Each row has a class, written after it.
[-394  182  175 -159   47  -90  315   60  341   84 -172   39 -409  -31
 -238 -361 -209 -453 -124  174 -392  103  -67 -111   49 -542 -238  139
 -587  606 -770  -73 -500 -228]	vom
[-362   95  -72 -131  286 -160  104   87  256   39 -344   28 -394 -313
 -370 -231  -87 -395   17  195 -138 -162   45 -125  -70 -486  -81  264
 -650  725 -701  -18 -543 -107]	bok
[ -80  298 -261  -68   31  -61   91 -118  362 -148  184  486  213  -73
 -811   14 -146 -154   84  151 -123   50   57  363   69 -300 -248 -658
 -604  525 -367    3  264  288]	Viv
[-591  338  -99  104  299  142 -416   -6  196 -255 -242  258  408  175
 -439  104  145 -202 -175 -234  124   -1 -180  -92  -59 -134 -370   94
 -526  748 -368  136 -277 -334]	Viv
[-340  163   56  -67  203 -180  120   71  164  -65 -268    2 -333 -298
 -207 -426  -11 -301 -114  144 -301 -130    2 -132  -60 -369  117  455
 -586  586 -657   -4 -349  -35]	vom
[-622  291   69  181  126   48 -245   50  119 -116  232  108  403  -81
  -74  -96  287 -272 -609 -222  -58   85 -359   56  -84 -236 -552 -130
 -558  858 -504  190 -294 -202]	bok
[-556  308  -67  103  133  134 -244   42  146  -91  226  177  535    9
 -209   78  293 -250 -503 -348 -106  182 -365   94   14 -239 -662 -228
 -443  871 -438  228 -198 -281]	bok
[-506  425  -29  -63   92  251  104   39  232 -150  118  517  169 -108
 -686 -103    8 -472 -118   74 -167  103  222  212   94 -276 -386 -618
 -556  739 -724   85  357  180]	Namub
[-232  177 -326  -64  156   -5  -50 -199  494 -197  160  412  163 -144
 -855  213 -168 -248   30  118    3 -152   61  312  -15 -205 -421 -693
 -582  647 -457   -9  130  172]	bok
[-546  328   20   25  123   -3 -200   74  105  -55  148  215  506  -79
 -133   33  289 -260 -389 -357  -43  245 -287   53   -1 -279 -538 -123
 -430  891 -394  194 -194 -238]	zivuk
[-392  441  -21  -24   92  216  154  -45  322 -155  160  482  135 -118
 -705 -116  -13 -500  -71  100 -119    0  220  173   57 -216 -330 -533
 -526  725 -693   82  328  194]	vom
[-366  395  -64  -38  120  207   82    1  318 -173  104  487  186 -206
 -672  -12  -17 -456 -122   62  -98    9  200  247   71 -250 -365 -586
 -462  726 -722   61  366  197]	Viv
[-598  339  107  126  124  -33 -338   32  119  -57   16  193  565 -147
  -87   15  293 -177 -550 -312 -114   90 -216   82  -10 -207 -622 -120
 -368  749 -392  119 -141 -305]	lapa
[-365  248  219 -176   54  -12  135    2  263  110 -238   75 -356  -27
 -159 -441 -241 -384 -241  160 -447  121    2 -133   96 -516 -289  181
 -554  462 -754 -132 -463 -265]	Namub
[-595  321  113  169   74   14 -172   69  132 -195  211  110  389  -86
   -5  -70  294 -282 -562 -276 -103   77 -312  -26 -169 -132 -488  -24
 -471  822 -463  108 -241 -166]	zivuk
[-286  110  -46  -97  328 -314  161  150  223  -73 -293   20 -308 -392
 -300 -237  -18 -352  -23  142 -256 -246  103  -77 -183 -445   60  347
 -560  700 -663  -60 -464   57]	vom
[-522  108  160 -178  234 -180 -106   78  281   83 -535  -91 -454 -312
 -233 -294 -186 -277  -31   86 -378  -66   81 -122   27 -516 -258  460
 -405  432 -695 -147 -376 -303]	lapa
[-572  334   42  141  175  144 -324   19   97  -67   36  169  524   24
 -148   76  259 -187 -505 -293  -63  112 -229   71  -21 -195 -519 -178
 -380  767 -426  150 -304 -311]	leko
[-252  261 -184 -118   89   71   53  -87  416 -149  122  528  196 -120
 -791  140 -103 -432  -11   46 -120  -22  160  207   80 -232 -509 -765
 -500  725 -591    6  273  186]	Viv
[-465  383  -52  -60  114  244   73  -52  356 -197  106  515  126  -59
 -773  -67  -48 -438  -26   92 -112   84  172  190   51 -212 -380 -438
 -522  710 -688    1  324  138]	zivuk
[-496  345  -62  -15  436  178 -467    8  165 -219 -312  333  434  145
 -492  185   28 -217 -109  -75  182   69  -63  -32  -50 -217 -478  -47
 -459  681 -366   98 -290 -285]	goda
[-261  187 -209 -145   80  -31  -43  -89  286  156  407  544  278  -52
 -710   38 -100 -395  -27   40   21   14  133  300   39 -372 -655 -801
 -486  755 -513   63   27  160]	bok
[-348  160  -44 -185  262 -180  184  128  228  -50 -293  154 -375 -301
 -432 -357  -34 -438  -42  138 -253 -107   68 -167  -70 -375   72  468
 -703  763 -758  -13 -460   20]	Viv
[-555  418  -13  111  309  290 -465  -15   41 -152 -154  231  469  103
 -307   17  178 -217 -296 -250  113   58 -172  -25   19 -146 -422   18
 -407  743 -370  128 -325 -381]	leko
[-184  273 -215 -188  210   99   52 -114  356   -5  223  495  150 -157
 -841  134 -150 -456   90   71   50   -5  207  285   73 -284 -412 -782
 -498  812 -545    1   52  210]	leko
[-425  331 -121  -63  101  169   81  -60  396 -161  177  440  119 -119
 -741   -6  -73 -407  -71  146  -49   32  129  260   77 -270 -420 -559
 -553  699 -699   85  283  170]	bok
[-309  167  -28 -160  239 -151  -46   88  220  -26 -619  -43 -397 -121
 -291 -267 -241 -105  166  264 -270    1   26  -40   50 -573  -40  456
 -469  375 -580 -126 -486 -250]	leko
[-521  336  -17  -45  157  170   62   26  292 -194   17  492  129 -220
 -733  -37  -81 -350  -35  235  -86   -8  198  225   29 -291 -381 -616
 -566  752 -742   46  272  182]	lapa
[-410  388 -100  -66  145  239   75   10  338 -127   86  462  145  -40
 -790   -5  -89 -459   28  150  -76   68  203  261  144 -374 -414 -652
 -510  757 -716   54  317  140]	leko
[-422  201  271  -80   31   26  107  -24  260   96 -175  -11 -368  -70
  -73 -491 -176 -432 -309  116 -353   24 -129 -167   61 -435 -204  272
 -565  567 -771 -125 -427 -350]	lapa
[-406  227   22 -141  335  -98   48   59  182  -10 -392  110 -283 -478
 -337 -283  -58 -362 -136  122 -148 -206  120 -133 -131 -380   79  360
 -675  739 -711  -25 -499  -91]	lapa
[-340  187  162 -146   -6  -38  219   17  214   77  -80   79 -345 -110
 -138 -457 -124 -406 -254  133 -384  104 -135 -178   74 -368 -148  229
 -622  629 -767  -40 -470 -204]	Viv
[-193  200 -263 -233   45  -22    9  -34  290   73  309  636  311   24
 -785  124  -98 -506   18   -6  -60   33  151  233   63 -295 -657 -760
 -450  732 -450   68  220  165]	goda
[-606  317   43  123  155   67 -183   25  176  -76  200  182  462  -77
 -154   -3  280 -253 -495 -258  -54  212 -327   96  -31 -283 -563 -186
 -494  872 -484  207 -244 -220]	bok
[-537  350  -50  111  411  231 -490    8  156 -264 -216  247  456  113
 -433  155  142 -221 -233 -177  134  -20 -166  -46 -104 -124 -474   -8
 -462  720 -343  144 -276 -266]	goda
[-389  130  -40 -102  232 -224  128  141  199  -58 -359   23 -325 -403
 -307 -224   24 -429 -103  121 -240 -234   13 -150  -94 -411  -40  343
 -625  775 -712  -41 -378  -78]	lapa
[-387  129  -14 -164  199 -244   43  138  350  -39 -450  -42 -343 -143
 -320 -290 -219 -149   30  121 -427  -63  -18   -6   22 -590 -174  424
 -519  466 -609  -35 -440 -224]	vom
[-360  211   18 -179  167 -135  -66   76  340  -74 -444  -59 -374 -174
 -225 -353 -328  -87   -3  120 -392  -21   -2  -12  -31 -559 -160  468
 -513  344 -588 -139 -410 -246]	zivuk
[-250  292 -136 -160  132  -32   45 -147  369   -6  247  562  179 -202
 -764   33 -143 -406   75   85  -31   54  192  218   15 -300 -426 -801
 -593  803 -597    2  110  258]	Viv
[-522  343   90   87  176   80 -161   21   19  -96   89  153  368 -175
   -2 -130  278 -278 -599 -243   24  121 -240   49  -65 -124 -323 -106
 -513  899 -541  196 -410 -204]	vom
[-502  129  -51 -191  313 -149   84  140  200  -28 -403   97 -380 -402
 -399 -256  -17 -418  -91   39 -258 -174  152 -153  -96 -392   75  449
 -643  681 -681   19 -382  -54]	Namub
[-503  430  -12   62  387  211 -499 -101   67 -126 -231  246  424   72
 -393  -11  119 -196 -162 -245  206    5 -127  -92   -3 -140 -331   85
 -492  733 -291  162 -422 -378]	vom
[-384  206 -125   -7   72   66  -89 -103  371    2  301  515  198  177
 -801   51 -169 -417   86  118  -24  -19  104  196  -43 -262 -639 -738
 -448  612 -490  -32  180  138]	goda
[-384  151   33  -31  233 -113  175   75  175  -65 -268   -1 -336 -263
 -298 -298    4 -365 -146  164 -238 -169   -4 -131  -89 -336  117  342
 -621  657 -682  -15 -437  -79]	vom
[-466  419  -71  -63   67  196  121  -60  312 -173  160  460  187 -250
 -600  -58  108 -489 -220    5  -59  106  152  230   92 -126 -339 -472
 -539  784 -731  101  344  146]	bok
[-360  180  141 -186   35 -107  233   29  357  185  -49    3 -379 -188
  -78 -391 -135 -458 -320   98 -363   95   19  -26  -24 -470 -269  175
 -576  604 -808  -93 -468 -205]	bok
[-627  333   38  144  180   68 -314   58  166 -122   27  131  507    1
 -191  110  243 -201 -412 -315 -148  138 -249  109   14 -273 -590 -142
 -302  748 -430   88 -163 -327]	leko
[-201  236 -305 -104  112   46 -104  -54  227   14  260  549  294   24
 -788  151 -110 -388   46   66  -17 -137  268  264  -20 -216 -616 -810
 -371  694 -493  -67   76  175]	leko
[-555  389  -40  102  341   78 -483 -102   96 -183 -234  297  451   75
 -381   32  196 -193 -144 -236  200  -32  -51 -102 -114  -34 -305  123
 -476  701 -260   99 -320 -309]	vom
[-291  218 -286 -129   89   41  -44  -39  258   54  213  653  319  128
 -889  149  -90 -382  124   89  -29  -45  264  251   -2 -285 -568 -756
 -444  694 -468    1  105  155]	leko
[-250  174 -176 -145  168  -43  -97  -68  331   64  260  510  255  -34
 -778  154 -110 -412   72   49  -95   33  155  254   17 -362 -671 -758
 -372  673 -521    8  188  213]	goda
[-455  109  -38  -77  332 -174  -41   74  289 -126 -390   57 -343 -374
 -398 -238  -34 -362  -29  108 -232 -274   38 -142 -192 -408  -10  491
 -642  717 -670  -71 -389  -72]	zivuk
[-582  163  211  -24  -85 -140  229   27  353  105  -69   24 -321 -165
 -151 -361 -103 -371 -363   84 -451   39 -165  -98   -9 -447 -214  196
 -622  579 -763  -29 -399 -272]	Viv
[-281  168 -267 -126  122  -25  -18  -79  305   40  253  619  270   77
 -897  133  -92 -388  130  129   -6  -37  232  226   16 -283 -526 -759
 -487  743 -500    8  112  215]	leko
[-376  268  241 -188   65   37  194  -19  256  158 -164   93 -350  -44
 -209 -449 -172 -424 -289  177 -368  137    6  -98   78 -433 -137  278
 -608  549 -802  -89 -565 -244]	leko
[-280  209 -154 -100   48   48  -24  -59  267  101  239  598  312   -7
 -753  109 -103 -359  -75  124   -6  -81  216  276   -7 -279 -609 -810
 -475  667 -459   28  125  104]	lapa
[-209  208 -139  -83  190   21  -11 -136  399 -140  213  418  146 -304
 -697   64 -109 -258  -51  154  -61  -49   94  328  -33 -269 -368 -666
 -566  738 -544   18  159  281]	zivuk
[-349  150   -3 -162  208 -167   -3  114  287  -31 -597  -62 -365 -106
 -342 -232 -213 -112   65  204 -354    0  -12   12  108 -591  -63  484
 -478  348 -563  -89 -422 -274]	leko
[-249  215 -129 -127  240   80   -1 -140  329  -98  106  540  136 -247
 -774  129 -140 -405   17  212   29  -28  178  229  -31 -206 -414 -812
 -540  766 -619   -4   66  273]	goda
[-473  292  -69  -52  170  104  -24  -31  380 -183   34  479  133 -152
 -714   24 -117 -439    1  167  -22   21  128  230   55 -334 -455 -555
 -457  695 -699   54  359  160]	goda
[-371  364 -151 -127  194  169   -5   -9  323 -138   15  525  156 -111
 -805    7 -110 -397   56  196  -59    1  303  233   92 -305 -414 -583
 -504  742 -723   42  256  189]	leko
[-390  292 -132  -86  164  145   52  -12  342  -98  180  472  159 -185
 -732   26  -19 -444  -99   45  -33  -11  239  282   14 -227 -445 -608
 -496  712 -636   49  221  218]	bok
[-508  360   59  102  128   96 -239   39   34  -54    9  217  518  -99
  -97  -18  310 -243 -486 -276  -47  183 -288   38   66 -203 -584 -161
 -385  857 -434  167 -200 -317]	lapa
[-534  385   11  -46  122  180   18    3  359 -223   21  475  188  -48
 -733  -44  -25 -421  -98   96 -149   52  163  214   74 -301 -424 -428
 -514  679 -739   34  408  129]	lapa
[-428   34  -22 -240  155 -250   33  148  327  128 -405  -74 -426 -270
 -207 -192 -167 -304    2   73 -385    2   54  -63   39 -582 -414  237
 -424  534 -706  -76 -452 -252]	bok
[-335  168 -209  -50   53  -39   10  -49  392   60  388  549  285   77
 -781   89  -53 -413    9   44  -44  -21  162  282  -42 -336 -674 -788
 -494  703 -474   29  172  199]	bok
